Here is a tiny trained network, its code and every weight. The questions are about switching its units off for an input and a class, where a switched-off unit gives its printed mean instead of its output.

import numpy as np


def w(rows, s, z=0):
    codes = np.array(rows[::2]) - 128.0
    scale = np.full(codes.shape[1], s)
    scale[-1] = z or s
    return codes * scale


def f(y):
    return np.maximum(y, 0)


def log_softmax(a):
    a = a - a.max(-1, keepdims=True)
    return a - np.log(np.exp(a).sum(-1, keepdims=True))


def net(x, mask):
    res = np.array(x, float).reshape(1, 3) / 4 @ E
    y = f(res @ A[0][:, :-1].T + A[0][:, -1])
    res = res + np.where(mask, y, B[0][:, -1]) @ B[0][:, :-1]
    return log_softmax(res[-1] @ U[:, :-1].T + U[:, -1])


A, B = {}, {}
E = w([
[111,250,183],'x0',
[248,85,201],'x1',
[228,192,15],'x2',
],0.012)
A[0] = w([
[168,204,102,82],'neuron 0',
[110,168,116,15],'neuron 1',
[98,134,185,136],'neuron 2',
[114,60,129,150],'neuron 3',
[66,148,106,255],'neuron 4',
[185,68,73,56],'neuron 5',
[206,114,174,201],'neuron 6',
[116,137,202,124],'neuron 7',
[120,72,114,173],'neuron 8',
[140,91,87,131],'neuron 9',
[120,112,59,140],'neuron 10',
[81,141,202,103],'neuron 11',
[106,67,125,195],'neuron 12',
[152,110,52,162],'neuron 13',
[231,64,156,84],'neuron 14',
[6,141,86,203],'neuron 15',
[201,128,157,89],'neuron 16',
[208,127,135,114],'neuron 17',
[189,102,153,87],'neuron 18',
[68,53,169,151],'neuron 19',
],0.02,0.0079)
B[0] = w([
[254,168,88,185],'neuron 0',
[136,206,107,148],'neuron 1',
[62,72,158,187],'neuron 2',
[223,158,145,181],'neuron 3',
[83,135,29,210],'neuron 4',
[36,109,145,190],'neuron 5',
[106,95,246,211],'neuron 6',
[98,74,189,188],'neuron 7',
[191,194,103,175],'neuron 8',
[58,87,108,166],'neuron 9',
[122,60,94,176],'neuron 10',
[52,88,187,202],'neuron 11',
[239,144,91,185],'neuron 12',
[53,65,76,193],'neuron 13',
[82,208,209,220],'neuron 14',
[86,231,70,250],'neuron 15',
[134,177,216,181],'neuron 16',
[129,176,167,187],'neuron 17',
[96,206,196,178],'neuron 18',
[218,193,80,222],'neuron 19',
],0.013,0.024)
U = w([
[214,196,46,145],'0',
[64,173,117,195],'1',
[251,169,156,120],'2',
[126,37,186,3],'3',
[77,38,29,132],'4',
],0.013,0.0057)

Each question gives the input, the list of numbers given to net, and the class t.
The units are the neurons (one row each of A and B). Each row of codes is followed by its name. A weight is (code - 128) times the scale printed after its matrix; where a second scale follows, it is the last column's (A, B and U).
mask holds one flag per neuron, in row order. A switched-off neuron (its flag False) gives its mean, the last column of its row in B, instead of its output. The means were averaged over made-up inputs and are rounded, as every weight is.
A unit's drop is (log p(t) with every unit on - log p(t) with that unit switched off) / (log p(t) with every unit on - log p(t) with every unit switched off).
The circuit of an input: a set's keep is (log p(t) with only the set's units on - log p(t) with every unit switched off) / (log p(t) with every unit on - log p(t) with every unit switched off). Starting from the 12 units with the biggest drops (on a tie, the unit counted first), units are removed one at a time, each time the one whose removal leaves the highest keep (on an exact tie, the one counted first), for as long as the keep stays at least 0.8.
circuit, biggest first: the units of the circuit, biggest drop first
unit that matters most: the unit with the biggest drop
k most important neurons: the k neurons with the biggest drops, biggest first
drop of u: that unit's drop, to one decimal
input [-8,-7,1], class 4: circuit, biggest first : (neuron 10)
input [-1,6,5], class 1: 2 most important neurons : (neuron 14; neuron 5)
input [2,1,2], class 2: 2 most important neurons : (neuron 15; neuron 4)
input [-5,1,8], class 1: 2 most important neurons : (neuron 14; neuron 17)
input [1,4,-2], class 3: 2 most important neurons : (neuron 15; neuron 0)
input [-8,-6,0], class 0: 4 most important neurons : (neuron 8; neuron 12; neuron 3; neuron 15)
input [-6,2,0], class 2: 4 most important neurons : (neuron 3; neuron 12; neuron 15; neuron 4)
input [0,-1,7], class 4: 2 most important neurons : (neuron 13; neuron 19)
input [0,8,2], class 1: 3 most important neurons : (neuron 14; neuron 19; neuron 12)
input [1,-1,4], class 0: 3 most important neurons : (neuron 0; neuron 11; neuron 2)
input [-5,1,7], class 1: 2 most important neurons : (neuron 14; neuron 17)
input [1,1,5], class 2: 3 most important neurons : (neuron 0; neuron 15; neuron 4)
input [1,8,-2], class 3: drop of neuron 15 : 0.5
input [-3,8,3], class 1: drop of neuron 14 : 1.0
input [5,-4,2], class 0: drop of neuron 19 : 0.0
input [-7,0,7], class 4: unit that matters most : neuron 13
